Below are the code and all the weights of a small trained network. Each question names an input and a class and asks about switching units off, where a switched-off unit gives its printed mean instead of its output.

import numpy as np


def w(rows, s, z=0):
    codes = np.array(rows[::2]) - 128.0
    scale = np.full(codes.shape[1], s)
    scale[-1] = z or s
    return codes * scale


def f(y):
    return y / 2 * (1 + np.tanh(0.7978845608 * (y + 0.044715 * y**3)))


def log_softmax(a):
    a = a - a.max(-1, keepdims=True)
    return a - np.log(np.exp(a).sum(-1, keepdims=True))


def net(x, mask):
    res = np.array(x, float).reshape(1, 4) / 4 @ E
    y = f(res @ A[0][:, :-1].T + A[0][:, -1])
    res = res + np.where(mask, y, B[0][:, -1]) @ B[0][:, :-1]
    return log_softmax(res[-1] @ U[:, :-1].T + U[:, -1])


A, B = {}, {}
E = w([
[207,56,69,78],'x0',
[193,145,39,224],'x1',
[238,134,245,139],'x2',
[116,2,159,200],'x3',
],0.0086)
A[0] = w([
[80,117,24,84,4],'N1',
[99,120,167,79,87],'N2',
[93,189,177,186,98],'N3',
[116,90,149,69,100],'N4',
[102,123,101,121,145],'N5',
[97,112,149,57,169],'N6',
[202,149,69,20,112],'N7',
[157,8,83,93,86],'N8',
[93,173,155,174,131],'N9',
[138,48,152,152,207],'N10',
[78,63,174,82,124],'N11',
[152,202,108,85,46],'N12',
[186,187,65,224,114],'N13',
[87,48,156,223,161],'N14',
[147,249,109,83,148],'N15',
[220,152,202,135,12],'N16',
[95,101,105,132,136],'N17',
[72,110,91,78,42],'N18',
[94,122,161,22,164],'N19',
[130,177,116,120,79],'N20',
[147,221,104,88,116],'N21',
[215,131,190,89,92],'N22',
[87,152,133,154,46],'N23',
[183,75,67,42,41],'N24',
[53,171,136,174,63],'N25',
[108,147,160,51,63],'N26',
[104,91,148,119,113],'N27',
[140,118,93,176,175],'N28',
[181,159,54,187,163],'N29',
[60,84,57,100,85],'N30',
[114,115,145,93,66],'N31',
],0.012,0.002)
B[0] = w([
[160,223,86,138,215],'N1',
[152,100,138,99,176],'N2',
[85,156,213,90,196],'N3',
[144,107,136,104,176],'N4',
[139,146,110,130,151],'N5',
[166,101,140,96,191],'N6',
[60,106,173,159,213],'N7',
[67,117,203,133,218],'N8',
[114,140,192,108,176],'N9',
[102,109,79,169,217],'N10',
[167,75,117,132,216],'N11',
[106,91,88,172,179],'N12',
[199,80,159,51,232],'N13',
[85,66,70,186,254],'N14',
[85,62,77,190,222],'N15',
[126,252,59,123,225],'N16',
[135,143,101,147,157],'N17',
[151,175,108,122,181],'N18',
[185,81,145,91,220],'N19',
[115,111,130,145,148],'N20',
[105,77,93,183,199],'N21',
[148,216,86,144,218],'N22',
[106,152,152,119,148],'N23',
[78,150,229,95,200],'N24',
[103,174,189,113,186],'N25',
[156,89,131,121,181],'N26',
[128,109,113,132,160],'N27',
[155,96,119,120,171],'N28',
[182,82,154,76,214],'N29',
[142,213,78,149,213],'N30',
[145,125,128,112,145],'N31',
],0.025,0.0094)
U = w([
[117,32,109,188,209],'0',
[255,43,136,34,134],'1',
[188,196,97,115,6],'2',
[76,114,244,110,100],'3',
],0.012,0.0013)

Each question gives the input, the list of numbers given to net, and the class t.
The units are the neurons (one row each of A and B). Each row of codes is followed by its name. A weight is (code - 128) times the scale printed after its matrix; where a second scale follows, it is the last column's (A, B and U).
mask holds one flag per neuron, in row order. A switched-off neuron (its flag False) gives its mean, the last column of its row in B, instead of its output. The means were averaged over made-up inputs and are rounded, as every weight is.
A unit's drop is (log p(t) with every unit on - log p(t) with that unit switched off) / (log p(t) with every unit on - log p(t) with every unit switched off).
The circuit of an input: a set's keep is (log p(t) with only the set's units on - log p(t) with every unit switched off) / (log p(t) with every unit on - log p(t) with every unit switched off). Starting from the 12 units with the biggest drops (on a tie, the unit counted first), units are removed one at a time, each time the one whose removal leaves the highest keep (on an exact tie, the one counted first), for as long as the keep stays at least 0.8.
circuit, biggest first: the units of the circuit, biggest drop first
k most important neurons: the k neurons with the biggest drops, biggest first
drop when u is switched off: that unit's drop, to one decimal
input [8,-6,3,8], class 0: 4 most important neurons	N10, N14, N11, N3
input [7,-6,4,2], class 3: most important neuron	N8
input [-2,2,-2,0], class 1: 4 most important neurons	N16, N8, N22, N7
input [4,8,-3,-8], class 0: 3 most important neurons	N15, N7, N21
input [-8,-7,8,-1], class 2: 3 most important neurons	N16, N22, N13
input [-7,8,1,-8], class 0: 4 most important neurons	N15, N21, N12, N19
input [-6,8,7,0], class 1: 2 most important neurons	N13, N29
input [6,5,-3,-7], class 0: 2 most important neurons	N15, N7
input [8,6,-2,-1], class 3: 3 most important neurons	N24, N8, N7
input [5,6,7,2], class 2: 3 most important neurons	N16, N22, N19
input [3,8,-8,0], class 1: 2 most important neurons	N13, N29
input [7,0,7,0], class 2: 2 most important neurons	N16, N22
input [1,-5,-5,-4], class 1: 3 most important neurons	N19, N16, N22
input [-5,-3,3,-8], class 0: circuit, biggest first	N15
input [2,4,-7,5], class 2: drop when N30 is switched off	0.3
input [-2,8,5,-5], class 1: drop when N13 is switched off	3.3
input [5,-2,7,2], class 2: drop when N24 is switched off	0.0
